Below are the code and all the weights of a small trained network. Each question names an input and a class and asks about switching units off, where a switched-off unit gives its printed mean instead of its output.

import numpy as np


def w(rows, s, z=0):
    codes = np.array(rows[::2]) - 128.0
    scale = np.full(codes.shape[1], s)
    scale[-1] = z or s
    return codes * scale


def norm(h):
    return h / np.sqrt((h * h).mean(-1, keepdims=True) + 1e-5)


def f(y):
    return y / 2 * (1 + np.tanh(0.7978845608 * (y + 0.044715 * y**3)))


def log_softmax(a):
    a = a - a.max(-1, keepdims=True)
    return a - np.log(np.exp(a).sum(-1, keepdims=True))


def net(x, mask):
    res = np.array(x, float).reshape(1, 8) / 4 @ E
    u = 0
    for l in range(2):
        y = f(norm(res) @ A[l][:, :-1].T + A[l][:, -1])
        res = res + np.where(mask[u : u + 16], y, B[l][:, -1]) @ B[l][:, :-1]
        u += 16
    return log_softmax(norm(res)[-1] @ U[:, :-1].T + U[:, -1])


A, B = {}, {}
E = w([
[125,130,128,126],'x0',
[124,123,130,138],'x1',
[41,177,206,126],'x2',
[2,78,43,70],'x3',
[129,125,130,131],'x4',
[134,135,124,122],'x5',
[162,2,228,56],'x6',
[97,88,141,196],'x7',
],0.0051)
A[0] = w([
[198,39,50,153,118],'L0N1',
[42,187,254,106,71],'L0N2',
[229,115,64,49,116],'L0N3',
[160,197,133,23,90],'L0N4',
[85,143,156,94,81],'L0N5',
[111,50,193,170,156],'L0N6',
[125,77,214,159,144],'L0N7',
[71,65,141,23,44],'L0N8',
[66,198,211,82,176],'L0N9',
[110,156,95,173,146],'L0N10',
[78,153,122,252,164],'L0N11',
[95,81,145,189,148],'L0N12',
[38,142,233,141,106],'L0N13',
[84,216,161,93,61],'L0N14',
[151,106,191,119,2],'L0N15',
[109,115,155,182,109],'L0N16',
],0.0079,0.0032)
B[0] = w([
[155,60,52,218,241],'L0N1',
[140,17,55,218,235],'L0N2',
[112,70,45,189,240],'L0N3',
[187,105,71,82,158],'L0N4',
[169,116,129,188,129],'L0N5',
[174,182,91,65,211],'L0N6',
[175,206,88,63,210],'L0N7',
[109,208,160,109,213],'L0N8',
[234,85,17,203,241],'L0N9',
[132,124,111,64,181],'L0N10',
[198,166,100,60,251],'L0N11',
[194,165,76,31,165],'L0N12',
[172,2,43,175,223],'L0N13',
[162,92,102,130,157],'L0N14',
[120,159,147,84,124],'L0N15',
[161,145,122,79,136],'L0N16',
],0.0057,0.0029)
A[1] = w([
[187,177,31,91,108],'L1N1',
[30,136,56,110,208],'L1N2',
[152,60,233,124,238],'L1N3',
[158,84,159,104,98],'L1N4',
[131,73,214,59,93],'L1N5',
[62,97,14,90,190],'L1N6',
[198,167,118,184,169],'L1N7',
[56,98,161,226,210],'L1N8',
[239,177,161,169,142],'L1N9',
[101,217,76,213,64],'L1N10',
[141,75,141,107,28],'L1N11',
[135,85,212,149,127],'L1N12',
[124,107,154,190,4],'L1N13',
[106,234,92,190,62],'L1N14',
[148,185,97,70,162],'L1N15',
[105,255,85,168,4],'L1N16',
],0.0085,0.003)
B[1] = w([
[160,26,200,102,229],'L1N1',
[136,170,180,150,202],'L1N2',
[53,166,19,96,146],'L1N3',
[66,152,46,94,134],'L1N4',
[84,150,27,78,130],'L1N5',
[137,167,223,171,254],'L1N6',
[39,120,180,100,194],'L1N7',
[171,101,79,255,130],'L1N8',
[53,179,193,189,195],'L1N9',
[150,112,35,77,161],'L1N10',
[112,128,53,129,124],'L1N11',
[128,118,37,198,119],'L1N12',
[95,54,102,146,112],'L1N13',
[102,106,21,46,149],'L1N14',
[150,98,198,72,162],'L1N15',
[104,63,59,98,148],'L1N16',
],0.0066,0.0076)
U = w([
[174,40,30,254,133],'0',
[80,172,13,30,155],'1',
[54,251,244,175,72],'2',
[181,114,199,127,168],'3',
[169,101,195,130,2],'4',
],0.0069,0.0014)

Each question gives the input, the list of numbers given to net, and the class t.
The units are the neurons (one row each of A and B). Each row of codes is followed by its name. A weight is (code - 128) times the scale printed after its matrix; where a second scale follows, it is the last column's (A, B and U).
mask holds one flag per neuron, layer by layer. A switched-off neuron (its flag False) gives its mean, the last column of its row in B, instead of its output. The means were averaged over made-up inputs and are rounded, as every weight is.
A unit's drop is (log p(t) with every unit on - log p(t) with that unit switched off) / (log p(t) with every unit on - log p(t) with every unit switched off).
The circuit of an input: a set's keep is (log p(t) with only the set's units on - log p(t) with every unit switched off) / (log p(t) with every unit on - log p(t) with every unit switched off). Starting from the 12 units with the biggest drops (on a tie, the unit counted first), units are removed one at a time, each time the one whose removal leaves the highest keep (on an exact tie, the one counted first), for as long as the keep stays at least 0.8.
units of the circuit, in order: the units of the circuit, biggest drop first
top k neurons: the k neurons with the biggest drops, biggest first
k most important neurons of layer l: the k neurons of layer l with the biggest drops, biggest first
drop of u: that unit's drop, to one decimal
input [0,-6,-6,-2,-5,2,7,0], class 1: units of the circuit, in order => L0N9, L1N3, L1N4, L1N5
input [0,2,-4,-5,-7,-2,2,0], class 2: 2 most important neurons of layer 1 => L1N9, L1N7
input [4,0,3,-4,6,1,5,0], class 1: units of the circuit, in order => L1N6, L1N3
input [0,-1,8,-2,-7,4,-8,1], class 0: units of the circuit, in order => L0N2, L0N9
input [2,-2,-1,-3,3,-5,-2,-1], class 2: units of the circuit, in order => L1N9
input [-2,-5,-1,7,5,-3,-4,-4], class 2: units of the circuit, in order => L1N6, L1N2
input [7,8,8,7,8,-1,4,-6], class 0: units of the circuit, in order => L0N2, L0N9
input [6,0,6,-2,-6,-8,-2,5], class 0: top 3 neurons => L0N2, L0N13, L0N9
input [-2,5,6,8,-6,4,8,-2], class 1: 2 most important neurons of layer 1 => L1N5, L1N1
input [6,5,-5,-6,-4,-1,6,4], class 1: 2 most important neurons of layer 1 => L1N3, L1N6
input [2,-3,-7,-8,8,-7,-6,6], class 2: top 4 neurons => L1N9, L1N7, L0N9, L0N2
input [-2,6,-1,-7,5,-7,8,7], class 1: top 3 neurons => L1N3, L1N6, L1N5
input [-1,2,-2,-7,-8,-1,5,3], class 2: top 2 neurons => L1N9, L0N7
input [-8,2,-1,-8,-4,-1,6,-7], class 2: top 2 neurons => L1N9, L0N13
input [8,-5,6,-5,-6,0,-5,3], class 0: top 2 neurons => L0N2, L1N6
input [0,-1,7,2,-8,3,6,3], class 0: top 2 neurons => L0N2, L0N13
input [-5,2,-4,6,5,2,-1,7], class 3: most important neuron of layer 1 => L1N9
input [-5,4,-7,-6,-5,-2,-8,-3], class 1: 4 most important neurons of layer 1 => L1N14, L1N10, L1N6, L1N7
input [3,7,-8,-7,-3,-7,7,3], class 0: top 2 neurons => L0N1, L1N6
input [4,-3,8,7,-7,4,-5,5], class 0: 3 most important neurons of layer 0 => L0N9, L0N2, L0N13
input [1,7,6,-6,-1,-2,-7,7], class 1: 2 most important neurons of layer 0 => L0N11, L0N1
input [5,1,4,-1,3,2,-5,-8], class 3: most important neuron of layer 0 => L0N4
input [0,2,1,5,-4,3,4,-1], class 2: top 2 neurons => L0N11, L1N1
input [2,4,-4,6,-4,-4,0,6], class 2: drop of L0N9 => 0.2
input [7,-6,-4,-7,-4,-7,-3,2], class 2: drop of L0N2 => 0.1
input [1,-7,1,5,-2,0,-2,-5], class 4: drop of L1N13 => 0.0
input [-4,-1,-1,-4,2,-3,-1,3], class 2: drop of L1N7 => 0.1
